Below are the code and all the weights of a small trained network. Each question names an input and a target symbol and asks about switching units off, where a switched-off unit gives its printed mean instead of its output.

import numpy as np


def w(rows, s, z=0):
    codes = np.array(rows[::2]) - 128.0
    scale = np.full(codes.shape[1], s)
    scale[-1] = z or s
    return codes * scale


def norm(h):
    return h / np.sqrt((h * h).mean(-1, keepdims=True) + 1e-5)


def f(y):
    return y / 2 * (1 + np.tanh(0.7978845608 * (y + 0.044715 * y**3)))


def softmax(a):
    e = np.exp(a - a.max(-1, keepdims=True))
    return e / e.sum(-1, keepdims=True)


def log_softmax(a):
    a = a - a.max(-1, keepdims=True)
    return a - np.log(np.exp(a).sum(-1, keepdims=True))


def net(x, mask):
    ids = ['αγδεζθμξπστφψω'.index(c) for c in x.split()]
    T = len(ids)
    res = E[ids] + P[:T]
    u = 0
    for l in range(3):
        q, k, v = (norm(res) @ M[l].T for M in (Q, K, V))
        z = softmax(np.where(np.tri(T) > 0, q @ k.T / 2**0.5, -1e9)) @ v
        res = res + np.where(mask[u], z, O[l][:, -1]) @ O[l][:, :-1]
        u += 1
        y = f(norm(res) @ A[l][:, :-1].T + A[l][:, -1])
        res = res + np.where(mask[u : u + 4], y, B[l][:, -1]) @ B[l][:, :-1]
        u += 4
    return log_softmax(norm(res)[-1] @ U[:, :-1].T + U[:, -1])


Q, K, V, O, A, B = {}, {}, {}, {}, {}, {}
E = w([
[113,111,211],'α',
[50,128,90],'γ',
[163,101,143],'δ',
[129,91,158],'ε',
[115,66,64],'ζ',
[184,173,112],'θ',
[65,77,171],'μ',
[102,153,124],'ξ',
[168,143,163],'π',
[130,185,198],'σ',
[73,116,185],'τ',
[254,71,141],'φ',
[166,64,105],'ψ',
[152,142,190],'ω',
],0.02)
P = w([
[87,145,176],'0',
[116,60,166],'1',
[126,95,151],'2',
[129,125,160],'3',
[143,152,148],'4',
[112,182,7],'5',
],0.011)
Q[0] = w([
[188,254,105],'L0H1',
[66,121,150],'L0H1',
],0.0059)
K[0] = w([
[113,1,144],'L0H1',
[182,150,114],'L0H1',
],0.0063)
V[0] = w([
[59,195,30],'L0H1',
[100,5,91],'L0H1',
],0.015)
O[0] = w([
[152,161,252,56],'L0H1',
[166,50,174,253],'L0H1',
],0.016,0.0069)
A[0] = w([
[254,137,105,142],'L0N1',
[69,125,115,86],'L0N2',
[141,118,135,57],'L0N3',
[194,107,192,251],'L0N4',
],0.014,0.0033)
B[0] = w([
[69,108,85,170],'L0N1',
[104,105,31,152],'L0N2',
[229,170,220,121],'L0N3',
[8,133,2,253],'L0N4',
],0.0082,0.0062)
Q[1] = w([
[62,61,3],'L1H1',
[157,205,69],'L1H1',
],0.0078)
K[1] = w([
[93,253,201],'L1H1',
[84,44,205],'L1H1',
],0.0052)
V[1] = w([
[231,59,49],'L1H1',
[66,148,8],'L1H1',
],0.016)
O[1] = w([
[54,91,54,125],'L1H1',
[186,254,63,255],'L1H1',
],0.018,0.0076)
A[1] = w([
[105,203,173,213],'L1N1',
[129,52,119,103],'L1N2',
[116,52,77,2],'L1N3',
[124,250,45,161],'L1N4',
],0.016,0.0005)
B[1] = w([
[106,115,179,142],'L1N1',
[87,173,191,162],'L1N2',
[91,249,129,179],'L1N3',
[209,12,121,250],'L1N4',
],0.013)
Q[2] = w([
[218,88,163],'L2H1',
[145,138,3],'L2H1',
],0.02)
K[2] = w([
[40,180,168],'L2H1',
[178,166,249],'L2H1',
],0.017)
V[2] = w([
[191,169,177],'L2H1',
[148,1,150],'L2H1',
],0.029)
O[2] = w([
[169,210,162,56],'L2H1',
[251,51,96,253],'L2H1',
],0.02,0.0034)
A[2] = w([
[88,128,235,121],'L2N1',
[34,143,159,249],'L2N2',
[121,210,196,186],'L2N3',
[250,101,130,82],'L2N4',
],0.016,0.0022)
B[2] = w([
[153,89,208,147],'L2N1',
[98,126,224,155],'L2N2',
[81,35,175,169],'L2N3',
[161,173,6,254],'L2N4',
],0.014,0.0082)
U = w([
[144,148,23,25],'α',
[220,110,152,253],'γ',
[112,120,58,175],'δ',
[121,78,84,186],'ε',
[141,3,87,72],'ζ',
[129,233,106,48],'θ',
[36,174,108,138],'μ',
[141,142,175,141],'ξ',
[131,190,39,174],'π',
[126,214,103,65],'σ',
[163,167,84,11],'τ',
[103,117,60,75],'φ',
[62,98,86,239],'ψ',
[127,219,18,64],'ω',
],0.011,0.0033)

Each question gives the input, a string of symbols that net reads in full, and the target symbol t.
The units are the heads (2 rows each of Q, K, V and O) and the neurons (one row each of A and B). Each row of codes is followed by its name. A weight is (code - 128) times the scale printed after its matrix; where a second scale follows, it is the last column's (O, A, B and U).
mask holds one flag per unit, layer by layer, with each layer's heads first. A switched-off unit (its flag False) gives its mean, the last column of its rows in O or B, instead of its output. The means were averaged over made-up inputs and are rounded, as every weight is.
A unit's drop is (log p(t) with every unit on - log p(t) with that unit switched off) / (log p(t) with every unit on - log p(t) with every unit switched off).
The circuit of an input: a set's keep is (log p(t) with only the set's units on - log p(t) with every unit switched off) / (log p(t) with every unit on - log p(t) with every unit switched off). Starting from the 12 units with the biggest drops (on a tie, the unit counted first), units are removed one at a time, each time the one whose removal leaves the highest keep (on an exact tie, the one counted first), for as long as the keep stays at least 0.8.
circuit, biggest first: the units of the circuit, biggest drop first
unit that matters most: the unit with the biggest drop
k most important neurons of layer l: the k neurons of layer l with the biggest drops, biggest first
drop when u is switched off: that unit's drop, to one decimal
input τ γ γ τ ξ, target γ: circuit, biggest first : [L0H1 L1H1]
input γ μ γ γ α ψ, target γ: circuit, biggest first : [L1H1 L0H1]
input γ ξ ψ, target γ: circuit, biggest first : [L0H1 L1H1 L0N4]
input γ γ γ, target γ: unit that matters most : L0H1
input ζ τ δ γ, target ζ: circuit, biggest first : [L1H1 L0H1]
input γ ζ ω ζ, target γ: circuit, biggest first : [L1H1 L0H1 L0N4]
input γ γ φ ζ ξ, target γ: circuit, biggest first : [L1H1 L0H1 L0N4]
input γ ω γ, target γ: circuit, biggest first : [L0H1 L1H1]
input μ φ μ γ α μ, target μ: circuit, biggest first : [L0N4 L2H1 L1N3 L1N4]
input γ ζ ω γ δ τ, target γ: circuit, biggest first : [L1H1 L0H1]
input γ δ μ, target γ: circuit, biggest first : [L0H1 L1H1 L0N4]
input γ α ζ δ θ α, target γ: circuit, biggest first : [L1H1 L0H1]
input γ γ θ ζ ξ α, target γ: 3 most important neurons of layer 1 : [L1N3 L1N1 L1N4]
input ζ γ ψ θ, target ζ: unit that matters most : L1H1
input ζ γ τ γ, target ζ: drop when L0H1 is switched off : 0.4
input μ ω μ, target μ: drop when L2H1 is switched off : 0.7
input γ γ μ ω ψ ω, target γ: drop when L2N1 is switched off : 0.0
